Here is a tiny trained network, its code and every weight. The questions are about switching its units off for an input and a target symbol, where a switched-off unit gives its printed mean instead of its output.

import numpy as np


def w(rows, s, z=0):
    codes = np.array(rows[::2]) - 128.0
    scale = np.full(codes.shape[1], s)
    scale[-1] = z or s
    return codes * scale


def f(y):
    return y / 2 * (1 + np.tanh(0.7978845608 * (y + 0.044715 * y**3)))


def softmax(a):
    e = np.exp(a - a.max(-1, keepdims=True))
    return e / e.sum(-1, keepdims=True)


def log_softmax(a):
    a = a - a.max(-1, keepdims=True)
    return a - np.log(np.exp(a).sum(-1, keepdims=True))


def net(x, mask):
    ids = ['Παγεηλμστψω'.index(c) for c in x.split()]
    T = len(ids)
    res = E[ids] + P[:T]
    u = 0
    for l in range(3):
        q, k, v = (res @ M[l].T for M in (Q, K, V))
        z = softmax(np.where(np.tri(T) > 0, q @ k.T / 3**0.5, -1e9)) @ v
        res = res + np.where(mask[u], z, O[l][:, -1]) @ O[l][:, :-1]
        u += 1
        y = f(res @ A[l][:, :-1].T + A[l][:, -1])
        res = res + np.where(mask[u : u + 16], y, B[l][:, -1]) @ B[l][:, :-1]
        u += 16
    return log_softmax(res[-1] @ U[:, :-1].T + U[:, -1])


Q, K, V, O, A, B = {}, {}, {}, {}, {}, {}
E = w([
[70,50,111,94,147,247],'Π',
[88,82,55,171,245,159],'α',
[138,118,157,193,180,121],'γ',
[138,116,151,207,181,119],'ε',
[66,25,110,143,128,118],'η',
[136,164,136,178,169,127],'λ',
[85,68,111,82,36,167],'μ',
[81,72,89,65,94,97],'σ',
[129,136,130,190,54,105],'τ',
[166,121,221,100,98,151],'ψ',
[93,191,153,130,72,181],'ω',
],0.015)
P = w([
[175,88,40,75,127,172],'0',
[166,75,76,121,109,168],'1',
[144,93,87,125,111,157],'2',
[126,101,109,135,119,142],'3',
[116,106,134,148,120,134],'4',
[105,117,151,147,125,127],'5',
[86,132,163,137,135,116],'6',
[73,143,175,138,133,108],'7',
[58,160,189,133,145,92],'8',
[45,163,204,136,145,89],'9',
[32,175,220,140,146,87],'10',
[18,184,228,137,156,79],'11',
[11,179,255,141,164,76],'12',
],0.0074)
Q[0] = w([
[101,134,131,102,49,153],'L0H1',
[63,116,215,245,185,253],'L0H1',
[117,145,115,93,181,141],'L0H1',
],0.0045)
K[0] = w([
[138,247,117,101,164,215],'L0H1',
[16,182,254,196,49,113],'L0H1',
[169,129,17,181,80,120],'L0H1',
],0.0048)
V[0] = w([
[254,128,114,65,124,128],'L0H1',
[196,150,133,123,122,111],'L0H1',
[51,158,164,177,86,115],'L0H1',
],0.0072)
O[0] = w([
[229,99,8,196,72,195,5],'L0H1',
[180,102,173,138,162,160,71],'L0H1',
[34,147,79,3,117,72,243],'L0H1',
],0.005,0.0023)
A[0] = w([
[53,67,171,187,78,128,164],'L0N1',
[142,149,181,126,120,94,107],'L0N2',
[189,115,2,124,154,147,78],'L0N3',
[78,76,111,121,8,39,254],'L0N4',
[98,144,110,159,62,37,190],'L0N5',
[136,115,178,143,72,43,177],'L0N6',
[111,225,175,193,115,69,230],'L0N7',
[163,147,50,93,91,65,108],'L0N8',
[56,132,140,121,193,142,125],'L0N9',
[150,127,182,99,102,95,145],'L0N10',
[125,41,103,167,126,58,150],'L0N11',
[122,121,145,203,153,159,132],'L0N12',
[73,180,208,141,82,103,252],'L0N13',
[177,77,143,177,185,148,118],'L0N14',
[62,81,129,180,64,36,182],'L0N15',
[131,84,115,54,167,212,146],'L0N16',
],0.0069,0.0046)
B[0] = w([
[126,137,104,42,171,143,210],'L0N1',
[179,197,192,132,112,101,135],'L0N2',
[171,77,113,146,36,62,125],'L0N3',
[194,112,74,1,150,181,251],'L0N4',
[232,122,105,94,173,167,199],'L0N5',
[195,108,153,82,172,139,183],'L0N6',
[191,173,139,127,205,149,227],'L0N7',
[218,87,107,137,78,119,121],'L0N8',
[34,100,142,187,176,174,162],'L0N9',
[159,128,181,87,134,138,142],'L0N10',
[133,106,77,99,175,126,148],'L0N11',
[142,136,129,176,174,94,139],'L0N12',
[148,204,188,98,217,162,255],'L0N13',
[118,76,128,160,135,27,126],'L0N14',
[179,163,70,59,170,134,220],'L0N15',
[115,38,208,165,108,163,147],'L0N16',
],0.0057,0.0086)
Q[1] = w([
[65,129,168,126,143,116],'L1H1',
[148,123,116,35,134,179],'L1H1',
[209,160,188,130,251,161],'L1H1',
],0.013)
K[1] = w([
[101,168,35,100,135,116],'L1H1',
[179,220,213,2,130,126],'L1H1',
[30,137,161,87,192,123],'L1H1',
],0.0082)
V[1] = w([
[167,149,254,109,122,77],'L1H1',
[131,102,32,144,236,53],'L1H1',
[102,11,148,56,103,163],'L1H1',
],0.0057)
O[1] = w([
[199,43,103,212,142,209,254],'L1H1',
[8,100,48,97,222,123,196],'L1H1',
[136,106,253,120,159,88,121],'L1H1',
],0.0077,0.0025)
A[1] = w([
[142,177,87,165,135,95,204],'L1N1',
[93,94,134,103,64,131,79],'L1N2',
[75,67,153,172,147,70,45],'L1N3',
[55,115,140,138,105,139,48],'L1N4',
[86,138,169,181,172,57,201],'L1N5',
[98,148,153,90,131,140,157],'L1N6',
[120,90,131,118,154,182,66],'L1N7',
[131,150,123,157,103,114,226],'L1N8',
[135,172,115,254,138,124,173],'L1N9',
[127,196,151,135,35,174,144],'L1N10',
[126,169,171,82,125,69,254],'L1N11',
[115,45,103,143,157,183,73],'L1N12',
[141,122,79,146,90,108,207],'L1N13',
[73,133,177,149,126,103,106],'L1N14',
[144,169,144,123,159,100,198],'L1N15',
[169,155,151,144,166,68,186],'L1N16',
],0.0096,0.0045)
B[1] = w([
[76,68,123,82,134,137,168],'L1N1',
[64,108,102,241,117,145,142],'L1N2',
[68,254,129,149,58,232,159],'L1N3',
[166,128,158,186,26,116,152],'L1N4',
[59,105,58,114,86,187,201],'L1N5',
[110,123,146,133,165,141,218],'L1N6',
[153,143,143,207,135,128,217],'L1N7',
[108,95,176,33,150,107,120],'L1N8',
[83,33,138,137,170,63,159],'L1N9',
[44,155,161,58,144,130,143],'L1N10',
[101,61,149,22,162,195,222],'L1N11',
[171,176,114,183,39,139,193],'L1N12',
[198,179,10,49,181,114,127],'L1N13',
[199,118,61,119,55,199,153],'L1N14',
[114,81,144,155,132,197,254],'L1N15',
[121,96,99,178,104,250,219],'L1N16',
],0.006,0.0068)
Q[2] = w([
[94,254,144,211,96,60],'L2H1',
[4,67,120,119,182,172],'L2H1',
[109,232,121,216,55,31],'L2H1',
],0.0084)
K[2] = w([
[119,79,79,107,28,71],'L2H1',
[178,180,59,48,164,253],'L2H1',
[107,34,89,125,21,72],'L2H1',
],0.0071)
V[2] = w([
[120,210,43,95,113,94],'L2H1',
[40,210,188,108,118,108],'L2H1',
[149,253,183,66,102,117],'L2H1',
],0.0072)
O[2] = w([
[123,130,99,78,202,189,71],'L2H1',
[65,254,177,122,129,125,2],'L2H1',
[194,203,109,138,134,180,201],'L2H1',
],0.0095,0.0077)
A[2] = w([
[150,130,127,157,183,147,173],'L2N1',
[96,105,128,110,148,143,21],'L2N2',
[146,113,185,92,122,105,67],'L2N3',
[88,112,174,133,155,95,162],'L2N4',
[114,82,124,172,110,109,70],'L2N5',
[139,130,145,61,166,131,76],'L2N6',
[143,145,194,143,130,111,81],'L2N7',
[105,137,103,111,164,9,158],'L2N8',
[154,99,157,101,184,45,49],'L2N9',
[104,113,189,105,162,98,105],'L2N10',
[111,136,141,97,178,131,1],'L2N11',
[103,162,64,146,158,115,152],'L2N12',
[66,134,110,135,120,124,48],'L2N13',
[85,154,151,96,127,124,75],'L2N14',
[141,130,87,86,174,85,85],'L2N15',
[151,138,97,178,145,149,102],'L2N16',
],0.013,0.006)
B[2] = w([
[83,111,130,73,101,80,248],'L2N1',
[206,165,114,157,113,68,161],'L2N2',
[146,153,89,34,56,168,144],'L2N3',
[77,150,67,235,129,170,143],'L2N4',
[150,218,157,108,188,190,154],'L2N5',
[25,95,89,188,126,73,233],'L2N6',
[143,135,3,137,164,121,152],'L2N7',
[209,193,161,205,209,34,136],'L2N8',
[157,194,254,64,127,89,137],'L2N9',
[98,174,167,156,39,74,142],'L2N10',
[187,132,86,126,43,32,163],'L2N11',
[177,148,92,63,130,167,158],'L2N12',
[146,131,73,173,55,73,146],'L2N13',
[154,76,90,140,105,98,146],'L2N14',
[120,133,228,185,166,161,194],'L2N15',
[108,140,151,107,78,105,196],'L2N16',
],0.0074,0.015)
U = w([
[69,138,212,201,97,186,158],'Π',
[112,146,49,146,86,112,3],'α',
[123,146,121,167,133,110,58],'γ',
[143,158,96,191,151,119,39],'ε',
[92,125,124,182,95,77,98],'η',
[138,166,184,186,166,82,145],'λ',
[80,129,161,68,52,100,64],'μ',
[103,148,196,105,104,78,121],'σ',
[94,55,104,69,189,138,204],'τ',
[212,131,124,141,71,104,122],'ψ',
[105,254,162,75,148,151,165],'ω',
],0.0062,0.0057)

Each question gives the input, a string of symbols that net reads in full, and the target symbol t.
The units are the heads (3 rows each of Q, K, V and O) and the neurons (one row each of A and B). Each row of codes is followed by its name. A weight is (code - 128) times the scale printed after its matrix; where a second scale follows, it is the last column's (O, A, B and U).
mask holds one flag per unit, layer by layer, with each layer's heads first. A switched-off unit (its flag False) gives its mean, the last column of its rows in O or B, instead of its output. The means were averaged over made-up inputs and are rounded, as every weight is.
A unit's drop is (log p(t) with every unit on - log p(t) with that unit switched off) / (log p(t) with every unit on - log p(t) with every unit switched off).
The circuit of an input: a set's keep is (log p(t) with only the set's units on - log p(t) with every unit switched off) / (log p(t) with every unit on - log p(t) with every unit switched off). Starting from the 12 units with the biggest drops (on a tie, the unit counted first), units are removed one at a time, each time the one whose removal leaves the highest keep (on an exact tie, the one counted first), for as long as the keep stays at least 0.8.
circuit, biggest first: the units of the circuit, biggest drop first
most important unit: the unit with the biggest drop
k most important neurons: the k neurons with the biggest drops, biggest first
top k neurons in layer l: the k neurons of layer l with the biggest drops, biggest first
drop when u is switched off: that unit's drop, to one decimal
input ω τ μ, target ω: circuit, biggest first -> L2H1; L1N10; L1H1
input μ τ μ μ ω, target ω: circuit, biggest first -> L2H1; L1H1; L1N10
input α ω λ ε ε τ τ τ τ τ Π λ, target Π: 4 most important neurons -> L1N16; L1N11; L1N15; L0N4
input τ λ τ γ τ μ τ Π, target Π: most important unit -> L0N16
input τ τ τ ψ ε τ τ τ ω τ τ ψ, target ψ: 3 most important neurons -> L0N10; L0N6; L2N7
input μ τ Π τ ω τ τ τ ω, target ω: circuit, biggest first -> L2H1; L0N13
input μ λ σ τ λ τ μ σ ω τ μ, target ω: circuit, biggest first -> L2H1; L0N13
input τ Π Π α λ, target α: 2 most important neurons -> L0N4; L1N5
input τ λ η τ ε λ τ τ λ η λ τ γ, target τ: 3 most important neurons -> L0N13; L0N5; L1N5
input τ λ τ τ τ Π λ μ τ σ α λ, target α: 3 most important neurons -> L0N9; L1N11; L0N4
input ε ψ λ, target λ: 2 most important neurons -> L2N8; L1N9
input μ ψ λ, target λ: 3 most important neurons -> L1N9; L0N4; L2N8
input λ ε ε, target ε: 2 most important neurons -> L0N4; L1N9
input ε τ α μ λ γ, target α: 4 most important neurons -> L0N4; L0N5; L1N5; L0N14
input μ ω τ τ Π τ σ λ τ τ Π ε μ, target μ: most important unit -> L0H1
input τ τ ε τ τ ω τ ψ, target ω: 3 most important neurons -> L1N10; L0N5; L0N7
input ε ω τ η, target ω: top 2 neurons in layer 1 -> L1N10; L1N12
input τ μ ω λ τ μ τ τ ψ τ σ, target ψ: 2 most important neurons -> L0N10; L0N2
input λ τ Π τ λ ω Π ψ λ, target Π: 3 most important neurons -> L1N16; L1N11; L0N4
input μ τ τ μ μ α λ γ, target α: 2 most important neurons -> L0N4; L1N5
input ψ τ τ η Π ω μ λ λ λ τ λ α, target α: 2 most important neurons -> L2N13; L1N5
input μ τ λ τ σ τ λ η ε τ ε, target τ: most important unit -> L0N13
input μ μ τ Π ε, target Π: top 4 neurons in layer 1 -> L1N16; L1N11; L1N3; L1N15
input τ ε λ ω ψ τ λ ω τ ω τ α, target α: top 2 neurons in layer 0 -> L0N4; L0N9
input Π τ μ λ σ ω ε, target ω: drop when L2N6 is switched off -> 0.1
input τ ψ τ λ γ η λ, target η: drop when L1N15 is switched off -> 0.1
input ψ Π ε ω τ ω η, target ω: drop when L0N5 is switched off -> 0.0
input μ μ λ τ τ τ τ α σ η ε, target η: most important unit -> L2H1
